Below are the code and all the weights of a small trained network. Each question names an input and a class and asks about switching units off, where a switched-off unit gives its printed mean instead of its output.

import numpy as np


def w(rows, s, z=0):
    codes = np.array(rows[::2]) - 128.0
    scale = np.full(codes.shape[1], s)
    scale[-1] = z or s
    return codes * scale


def norm(h):
    return h / np.sqrt((h * h).mean(-1, keepdims=True) + 1e-5)


def f(y):
    return y / 2 * (1 + np.tanh(0.7978845608 * (y + 0.044715 * y**3)))


def log_softmax(a):
    a = a - a.max(-1, keepdims=True)
    return a - np.log(np.exp(a).sum(-1, keepdims=True))


def net(x, mask):
    res = np.array(x, float).reshape(1, 7) / 4 @ E
    u = 0
    for l in range(2):
        y = f(norm(res) @ A[l][:, :-1].T + A[l][:, -1])
        res = res + np.where(mask[u : u + 12], y, B[l][:, -1]) @ B[l][:, :-1]
        u += 12
    return log_softmax(norm(res)[-1] @ U[:, :-1].T + U[:, -1])


A, B = {}, {}
E = w([
[9,157,115,136,162,74,186,60,170],'x0',
[131,130,249,121,51,26,110,125,164],'x1',
[117,159,144,143,138,139,254,81,156],'x2',
[102,215,88,94,199,177,122,123,173],'x3',
[117,180,169,141,111,170,161,219,187],'x4',
[189,65,109,61,151,88,98,82,15],'x5',
[114,123,23,71,152,181,192,80,198],'x6',
],0.0053)
A[0] = w([
[50,112,144,123,105,72,176,81,167,4],'L0N0',
[108,180,96,94,130,171,128,154,254,130],'L0N1',
[73,146,55,145,200,139,129,100,101,58],'L0N2',
[183,82,73,101,134,175,96,159,74,48],'L0N3',
[137,109,127,63,145,81,162,44,119,82],'L0N4',
[144,113,129,64,141,95,155,67,118,80],'L0N5',
[156,135,114,143,118,180,253,131,157,113],'L0N6',
[143,104,105,111,137,105,117,95,86,84],'L0N7',
[131,113,115,156,126,159,199,125,132,90],'L0N8',
[135,103,115,159,133,114,98,95,85,71],'L0N9',
[175,62,62,126,135,158,106,174,76,61],'L0N10',
[140,113,172,165,95,97,62,119,136,98],'L0N11',
],0.0087,0.0037)
B[0] = w([
[196,52,81,138,154,112,79,109,118,189],'L0N0',
[92,184,122,1,225,166,173,149,197,253],'L0N1',
[116,196,222,145,110,121,127,176,167,192],'L0N2',
[103,60,98,120,120,100,56,58,78,224],'L0N3',
[93,144,95,31,151,138,87,119,111,191],'L0N4',
[100,151,125,56,112,135,94,112,108,168],'L0N5',
[173,158,134,104,162,169,190,156,226,224],'L0N6',
[92,144,125,88,118,171,123,115,133,167],'L0N7',
[157,138,122,131,119,153,147,101,171,159],'L0N8',
[122,168,129,106,126,142,116,121,159,156],'L0N9',
[119,91,126,98,111,135,81,55,110,219],'L0N10',
[171,172,120,115,127,128,155,173,156,196],'L0N11',
],0.0085,0.0055)
A[1] = w([
[167,184,154,181,106,91,113,135,134,74],'L1N0',
[29,244,153,177,149,201,110,140,3,3],'L1N1',
[145,126,75,169,150,230,122,206,105,99],'L1N2',
[176,71,237,153,69,85,132,230,85,104],'L1N3',
[70,15,12,147,121,33,246,45,118,49],'L1N4',
[129,161,171,201,137,131,108,117,125,151],'L1N5',
[58,193,64,106,168,186,241,196,124,75],'L1N6',
[24,190,92,167,127,197,223,137,131,143],'L1N7',
[49,219,181,155,99,180,102,141,42,27],'L1N8',
[112,128,114,64,147,24,163,50,62,129],'L1N9',
[198,80,146,95,154,163,178,149,66,155],'L1N10',
[148,63,110,195,128,189,148,193,65,102],'L1N11',
],0.0052,0.0034)
B[1] = w([
[115,155,71,148,102,103,141,150,109,120],'L1N0',
[194,131,161,193,150,71,121,128,197,113],'L1N1',
[100,135,159,72,137,118,109,28,118,124],'L1N2',
[140,226,227,141,3,139,136,139,116,196],'L1N3',
[169,120,96,214,219,102,67,88,167,141],'L1N4',
[159,206,61,147,118,85,84,112,127,126],'L1N5',
[135,152,194,50,127,108,137,135,152,252],'L1N6',
[209,170,173,52,121,176,127,121,216,204],'L1N7',
[190,120,157,175,166,98,139,125,194,110],'L1N8',
[90,176,198,82,170,178,42,131,128,229],'L1N9',
[117,197,143,94,98,128,108,115,167,155],'L1N10',
[102,158,160,91,82,145,111,113,143,103],'L1N11',
],0.0056,0.0033)
U = w([
[109,149,41,216,151,97,162,178,83,22],'0',
[142,88,103,219,209,92,115,89,142,76],'1',
[38,49,102,208,137,157,244,181,54,2],'2',
[180,35,78,206,113,173,222,86,166,67],'3',
[98,83,88,66,125,148,40,51,39,178],'4',
[73,55,99,168,170,121,206,182,82,19],'5',
[122,206,157,52,182,168,189,157,206,202],'6',
[170,172,199,218,26,86,130,195,99,143],'7',
],0.011,0.0076)

Each question gives the input, the list of numbers given to net, and the class t.
The units are the neurons (one row each of A and B). Each row of codes is followed by its name. A weight is (code - 128) times the scale printed after its matrix; where a second scale follows, it is the last column's (A, B and U).
mask holds one flag per neuron, layer by layer. A switched-off neuron (its flag False) gives its mean, the last column of its row in B, instead of its output. The means were averaged over made-up inputs and are rounded, as every weight is.
A unit's drop is (log p(t) with every unit on - log p(t) with that unit switched off) / (log p(t) with every unit on - log p(t) with every unit switched off).
The circuit of an input: a set's keep is (log p(t) with only the set's units on - log p(t) with every unit switched off) / (log p(t) with every unit on - log p(t) with every unit switched off). Starting from the 12 units with the biggest drops (on a tie, the unit counted first), units are removed one at a time, each time the one whose removal leaves the highest keep (on an exact tie, the one counted first), for as long as the keep stays at least 0.8.
circuit, biggest first: the units of the circuit, biggest drop first
most important unit: the unit with the biggest drop
top k neurons: the k neurons with the biggest drops, biggest first
top k neurons in layer l: the k neurons of layer l with the biggest drops, biggest first
drop when u is switched off: that unit's drop, to one decimal
input [2,8,8,-6,-2,1,3], class 4: most important unit : L0N4
input [-8,3,-1,0,-4,1,-7], class 7: circuit, biggest first : (L1N3, L0N1)
input [-1,2,-8,7,2,3,-6], class 7: circuit, biggest first : (L0N1, L0N4, L1N3)
input [-6,6,-7,-1,-7,-3,2], class 7: top 4 neurons : (L0N1, L0N11, L0N4, L1N3)
input [-6,-2,-7,2,-5,-8,4], class 4: top 2 neurons : (L0N3, L0N6)
input [-4,1,5,-2,-1,5,-7], class 7: circuit, biggest first : (L0N1, L1N3)
input [-6,-6,-3,-6,3,-4,-5], class 4: top 3 neurons in layer 0 : (L0N10, L0N3, L0N2)
input [-7,-5,-2,-3,-7,-8,7], class 4: top 2 neurons in layer 0 : (L0N3, L0N10)
input [6,2,4,-5,-6,-1,2], class 4: top 2 neurons in layer 0 : (L0N4, L0N5)
input [7,-5,-4,0,8,8,-4], class 7: top 2 neurons in layer 0 : (L0N2, L0N1)
input [7,7,6,-1,-3,0,-4], class 1: top 2 neurons : (L1N4, L0N0)
input [7,6,1,5,0,2,-6], class 4: top 2 neurons in layer 0 : (L0N0, L0N2)
input [8,0,6,1,-3,1,-7], class 4: top 2 neurons : (L0N0, L0N4)
input [5,5,-7,4,7,4,-5], class 7: top neuron : (L0N1)
input [-6,7,-5,7,-4,-2,-2], class 7: drop when L0N1 is switched off : 0.2
input [-8,8,7,4,-2,7,0], class 4: drop when L0N1 is switched off : 0.2
input [7,0,-1,-2,-5,-6,-1], class 1: drop when L0N0 is switched off : 0.8
input [-7,2,-3,-8,7,-2,1], class 7: drop when L0N0 is switched off : 0.0
